Below are the code and all the weights of a small trained network. Each question names an input and a target symbol and asks about switching units off, where a switched-off unit gives its printed mean instead of its output.

import numpy as np


def w(rows, s, z=0):
    codes = np.array(rows[::2]) - 128.0
    scale = np.full(codes.shape[1], s)
    scale[-1] = z or s
    return codes * scale


def softmax(a):
    e = np.exp(a - a.max(-1, keepdims=True))
    return e / e.sum(-1, keepdims=True)


def log_softmax(a):
    a = a - a.max(-1, keepdims=True)
    return a - np.log(np.exp(a).sum(-1, keepdims=True))


def net(x, mask):
    ids = ['γεηλμστφψ'.index(c) for c in x.split()]
    T = len(ids)
    res = E[ids] + P[:T]
    u = 0
    for l in range(3):
        r = res
        for j in range(2):
            rows = slice(3 * j, 3 * j + 3)
            q, k, v = (r @ M[l][rows].T for M in (Q, K, V))
            z = softmax(np.where(np.tri(T) > 0, q @ k.T / 3**0.5, -1e9)) @ v
            o = O[l][rows]
            res = res + np.where(mask[u + j], z, o[:, -1]) @ o[:, :-1]
        u += 2
    return log_softmax(res[-1] @ U[:, :-1].T + U[:, -1])


Q, K, V, O = {}, {}, {}, {}
E = w([
[134,174,31,138,80,152,166,179,75,104],'γ',
[181,137,166,126,87,128,70,90,82,59],'ε',
[172,118,216,153,160,62,132,43,88,93],'η',
[98,228,159,117,144,35,201,155,115,133],'λ',
[153,201,96,177,132,168,134,71,138,179],'μ',
[141,145,114,49,114,191,160,104,25,170],'σ',
[108,127,198,153,129,174,173,165,192,62],'τ',
[93,155,119,151,88,94,156,3,171,145],'φ',
[108,104,80,194,214,92,124,105,85,40],'ψ',
],0.02)
P = w([
[199,143,104,69,216,69,99,128,207,174],'0',
[169,186,110,79,180,142,114,95,136,121],'1',
[162,173,144,99,145,156,124,117,120,126],'2',
[151,160,150,123,104,163,152,121,124,122],'3',
[138,147,169,147,72,169,165,121,125,116],'4',
[122,133,173,172,42,168,190,120,127,122],'5',
[121,113,174,175,2,163,223,124,121,121],'6',
[109,121,178,188,4,185,227,102,119,121],'7',
],0.0077)
Q[0] = w([
[122,78,89,111,114,145,172,74,134,113],'L0H0',
[160,115,131,130,72,160,84,149,140,160],'L0H0',
[80,2,85,140,120,121,44,121,174,177],'L0H0',
[101,144,99,113,174,184,69,100,108,172],'L0H1',
[143,237,128,161,100,148,157,42,108,46],'L0H1',
[100,107,200,133,110,146,75,127,123,96],'L0H1',
],0.0082)
K[0] = w([
[179,113,115,108,159,167,135,169,83,90],'L0H0',
[175,164,138,71,147,72,84,75,96,126],'L0H0',
[164,154,92,60,255,116,76,156,124,105],'L0H0',
[105,145,125,86,140,175,102,128,177,143],'L0H1',
[81,108,179,189,98,182,187,146,96,92],'L0H1',
[115,126,155,146,82,132,141,81,89,130],'L0H1',
],0.0086)
V[0] = w([
[137,26,116,185,164,235,70,230,100,163],'L0H0',
[135,35,118,181,85,216,198,55,167,90],'L0H0',
[193,188,126,182,74,40,84,6,86,189],'L0H0',
[185,153,110,69,201,102,88,98,82,193],'L0H1',
[100,109,253,209,91,156,243,157,141,161],'L0H1',
[60,199,44,112,181,173,169,216,130,134],'L0H1',
],0.0051)
O[0] = w([
[41,37,150,115,135,76,68,112,80,164,48],'L0H0',
[105,173,200,62,156,130,177,162,61,156,216],'L0H0',
[133,128,26,67,65,174,138,22,172,98,92],'L0H0',
[93,118,100,92,101,74,106,115,241,124,25],'L0H1',
[171,154,101,128,93,107,190,73,50,110,254],'L0H1',
[1,85,94,126,135,118,165,25,170,123,103],'L0H1',
],0.0072,0.0058)
Q[1] = w([
[196,89,137,122,108,194,152,44,77,77],'L1H0',
[141,103,201,116,169,190,119,133,101,226],'L1H0',
[142,220,126,146,200,123,195,133,76,173],'L1H0',
[82,86,89,63,129,221,135,125,48,76],'L1H1',
[119,45,142,73,153,198,96,138,119,161],'L1H1',
[2,131,60,170,86,202,120,192,140,150],'L1H1',
],0.0061)
K[1] = w([
[129,94,117,229,52,200,63,88,62,73],'L1H0',
[174,210,102,127,83,148,156,173,133,157],'L1H0',
[44,128,182,229,91,115,240,171,127,120],'L1H0',
[41,89,87,124,45,142,144,146,65,230],'L1H1',
[161,32,113,79,206,122,87,98,151,244],'L1H1',
[58,103,1,48,132,117,59,154,176,150],'L1H1',
],0.0052)
V[1] = w([
[131,102,115,130,105,145,106,103,59,121],'L1H0',
[128,126,133,138,110,204,129,185,143,125],'L1H0',
[149,117,95,140,84,79,96,133,105,136],'L1H0',
[158,127,72,147,87,123,132,123,82,167],'L1H1',
[186,139,135,169,191,66,102,84,92,155],'L1H1',
[129,165,114,2,166,123,135,84,76,147],'L1H1',
],0.0079)
O[1] = w([
[104,244,171,93,97,148,99,156,145,114,122],'L1H0',
[174,76,141,110,122,108,231,35,98,136,210],'L1H0',
[74,207,156,107,158,132,44,131,158,105,1],'L1H0',
[95,65,64,200,153,93,66,101,198,88,88],'L1H1',
[206,94,75,109,99,111,109,99,166,167,149],'L1H1',
[82,2,160,60,57,85,154,150,138,73,158],'L1H1',
],0.0061,0.0052)
Q[2] = w([
[214,150,196,96,155,68,116,101,189,82],'L2H0',
[115,112,9,115,82,49,8,108,54,150],'L2H0',
[92,200,140,103,57,68,136,70,108,204],'L2H0',
[77,179,56,115,64,75,112,189,103,101],'L2H1',
[140,91,196,189,61,212,130,103,190,105],'L2H1',
[136,110,87,136,86,57,2,12,65,191],'L2H1',
],0.0068)
K[2] = w([
[196,172,66,139,66,141,99,172,98,160],'L2H0',
[118,110,137,98,159,138,61,132,240,112],'L2H0',
[107,203,122,67,56,213,195,120,223,106],'L2H0',
[57,114,132,144,160,147,92,168,169,124],'L2H1',
[185,151,141,116,92,192,140,120,55,126],'L2H1',
[143,111,121,118,118,139,113,135,255,139],'L2H1',
],0.0093)
V[2] = w([
[68,140,183,157,169,65,83,41,102,114],'L2H0',
[92,229,219,95,87,128,210,129,195,157],'L2H0',
[126,118,192,162,144,255,118,94,166,118],'L2H0',
[117,239,127,43,103,131,96,181,121,76],'L2H1',
[124,255,69,189,171,113,131,157,135,159],'L2H1',
[122,172,97,84,63,153,113,91,110,212],'L2H1',
],0.0079)
O[2] = w([
[198,170,111,91,65,201,185,90,168,177,62],'L2H0',
[125,112,132,80,229,175,75,131,184,143,255],'L2H0',
[153,146,232,173,181,70,116,126,216,183,188],'L2H0',
[155,114,87,85,134,69,194,147,31,184,133],'L2H1',
[178,1,183,161,138,59,183,79,145,108,112],'L2H1',
[171,86,101,206,64,211,87,178,120,233,93],'L2H1',
],0.008,0.0091)
U = w([
[235,165,187,89,74,130,30,118,118,58,159],'γ',
[126,146,193,94,50,72,185,82,184,126,2],'ε',
[138,124,119,121,144,61,188,184,101,211,99],'η',
[102,30,147,2,123,185,116,85,104,107,135],'λ',
[114,157,176,122,201,91,103,118,164,114,139],'μ',
[102,108,63,234,166,73,136,144,85,31,197],'σ',
[175,163,85,138,143,199,181,44,205,193,154],'τ',
[137,61,168,182,106,137,90,144,141,115,114],'φ',
[100,180,135,178,118,133,99,159,129,140,104],'ψ',
],0.0071,0.0035)

Each question gives the input, a string of symbols that net reads in full, and the target symbol t.
The units are the heads (3 rows each of Q, K, V and O). Each row of codes is followed by its name. A weight is (code - 128) times the scale printed after its matrix; where a second scale follows, it is the last column's (O and U).
mask holds one flag per head, layer by layer. A switched-off head (its flag False) gives its mean, the last column of its rows in O, instead of its output. The means were averaged over made-up inputs and are rounded, as every weight is.
A unit's drop is (log p(t) with every unit on - log p(t) with that unit switched off) / (log p(t) with every unit on - log p(t) with every unit switched off).
The circuit of an input: a set's keep is (log p(t) with only the set's units on - log p(t) with every unit switched off) / (log p(t) with every unit on - log p(t) with every unit switched off). Starting from all 6 units, units are removed one at a time, each time the one whose removal leaves the highest keep (on an exact tie, the one counted first), for as long as the keep stays at least 0.8.
units of the circuit, in order: the units of the circuit, biggest drop first
most important unit: the unit with the biggest drop
heads that matter: for each layer, one digit per head in row order, 1 if its drop is at least 0.15 and else 0, layers parted by /
drop of u: that unit's drop, to one decimal
input τ ε ε λ τ, target η: heads that matter -> 10 / 11 / 01
input τ μ τ, target φ: heads that matter -> 00 / 00 / 01
input τ φ λ σ ψ φ, target λ: units of the circuit, in order -> L0H0; L2H0
input τ λ τ, target λ: units of the circuit, in order -> L2H0
input τ σ τ τ φ ε φ, target η: heads that matter -> 10 / 10 / 01
input φ τ σ ε ψ λ, target μ: heads that matter -> 10 / 01 / 11
input τ σ ψ τ, target ψ: heads that matter -> 00 / 01 / 01
input τ τ ψ φ τ ψ η, target γ: units of the circuit, in order -> L0H1; L2H1
input φ ψ γ τ η ψ τ, target γ: heads that matter -> 01 / 01 / 11
input μ τ τ τ ε τ τ, target μ: heads that matter -> 11 / 11 / 10
input η ψ γ, target σ: heads that matter -> 00 / 01 / 10
input σ τ τ φ φ τ, target τ: heads that matter -> 00 / 00 / 10
input φ τ ψ τ τ σ φ, target μ: units of the circuit, in order -> L0H0; L2H0; L1H1
input ψ ψ μ τ, target μ: units of the circuit, in order -> L2H0; L2H1; L0H1
input τ σ τ ψ τ λ, target μ: units of the circuit, in order -> L2H1; L2H0; L1H1
input ε λ φ η, target γ: heads that matter -> 01 / 01 / 00
input τ τ μ σ ε τ, target φ: units of the circuit, in order -> L2H1; L1H1; L0H0; L1H0
input φ σ γ ψ γ, target ε: heads that matter -> 11 / 00 / 11
input ε τ φ τ φ τ λ, target λ: heads that matter -> 10 / 00 / 10
input ψ η τ ε γ η λ, target σ: units of the circuit, in order -> L2H0
input ψ ε η τ φ γ μ τ, target τ: most important unit -> L0H1
input τ μ ε φ τ φ, target μ: units of the circuit, in order -> L0H0; L2H0
input σ τ ε λ τ, target η: drop of L1H0 -> 0.7
input ε τ η λ ψ λ τ, target γ: drop of L1H0 -> 0.4
